Below is a small trained network, with its code and all its weights. Each question gives an input and a class and asks what happens when units are switched off, that is, made to give their printed mean instead of their output.

import numpy as np


def w(rows, s, z=0):
    codes = np.array(rows[::2]) - 128.0
    scale = np.full(codes.shape[1], s)
    scale[-1] = z or s
    return codes * scale


def f(y):
    return y / 2 * (1 + np.tanh(0.7978845608 * (y + 0.044715 * y**3)))


def log_softmax(a):
    a = a - a.max(-1, keepdims=True)
    return a - np.log(np.exp(a).sum(-1, keepdims=True))


def net(x, mask):
    res = np.array(x, float).reshape(1, 4) / 4 @ E
    y = f(res @ A[0][:, :-1].T + A[0][:, -1])
    res = res + np.where(mask, y, B[0][:, -1]) @ B[0][:, :-1]
    return log_softmax(res[-1] @ U[:, :-1].T + U[:, -1])


A, B = {}, {}
E = w([
[72,139,90,118,94,91,65,115,90,122,171],'x0',
[105,90,139,251,152,123,176,73,143,125,222],'x1',
[61,147,131,135,145,122,99,91,200,142,118],'x2',
[148,110,136,125,129,113,118,138,131,147,137],'x3',
],0.016)
A[0] = w([
[131,102,112,174,136,108,132,97,124,106,206,83],'n0',
[83,103,140,121,158,152,140,48,85,50,95,119],'n1',
[139,104,234,144,107,153,149,129,48,125,85,166],'n2',
[76,124,51,126,87,55,68,86,57,101,173,44],'n3',
[138,88,185,147,100,163,150,34,97,175,244,91],'n4',
[75,134,2,141,114,44,65,100,37,196,175,2],'n5',
[152,135,130,207,146,90,153,155,208,111,218,118],'n6',
[200,254,172,47,86,98,28,185,149,155,92,154],'n7',
[135,107,152,109,237,166,199,161,179,137,107,36],'n8',
[93,142,129,164,143,108,115,94,127,165,107,161],'n9',
],0.0071,0.0016)
B[0] = w([
[61,148,65,107,57,87,67,116,55,24,107,175],'n0',
[190,196,75,159,79,178,101,193,122,96,151,137],'n1',
[142,84,163,89,127,167,206,159,158,133,120,161],'n2',
[169,232,226,139,160,157,254,114,183,192,247,188],'n3',
[117,141,58,140,53,79,118,149,74,101,56,189],'n4',
[241,245,213,109,75,98,163,117,214,253,245,192],'n5',
[129,54,96,69,91,71,165,177,206,91,77,187],'n6',
[66,85,102,114,49,75,157,131,56,30,161,255],'n7',
[193,81,152,191,209,253,248,47,166,112,138,184],'n8',
[23,210,160,67,41,55,134,74,105,32,142,145],'n9',
],0.0059,0.015)
U = w([
[49,56,41,95,54,65,74,115,105,2,121,3],'0',
[149,142,229,112,172,148,189,97,208,186,140,253],'1',
],0.0071,0.00019)

Each question gives the input, the list of numbers given to net, and the class t.
The units are the neurons (one row each of A and B). Each row of codes is followed by its name. A weight is (code - 128) times the scale printed after its matrix; where a second scale follows, it is the last column's (A, B and U).
mask holds one flag per neuron, in row order. A switched-off neuron (its flag False) gives its mean, the last column of its row in B, instead of its output. The means were averaged over made-up inputs and are rounded, as every weight is.
A unit's drop is (log p(t) with every unit on - log p(t) with that unit switched off) / (log p(t) with every unit on - log p(t) with every unit switched off).
k most important neurons: the k neurons with the biggest drops, biggest first
drop of u: that unit's drop, to one decimal
input [3,-2,0,4], class 1: most important neuron -> n0
input [7,5,-6,-7], class 1: 2 most important neurons -> n3, n5
input [4,2,-6,-6], class 1: 3 most important neurons -> n7, n3, n5
input [5,-4,2,-2], class 1: 4 most important neurons -> n3, n5, n0, n4
input [5,4,-2,8], class 1: 3 most important neurons -> n5, n3, n7
input [-6,-6,-6,-7], class 0: 3 most important neurons -> n7, n3, n5
input [6,-4,8,-5], class 1: 2 most important neurons -> n3, n5
input [-6,6,4,7], class 0: 2 most important neurons -> n4, n0
input [4,2,-6,0], class 1: drop of n3 -> 0.1
input [-5,-6,0,3], class 0: drop of n3 -> 0.3
input [-5,-5,2,3], class 0: drop of n3 -> 0.8
input [-7,8,-3,-5], class 0: drop of n0 -> 0.3
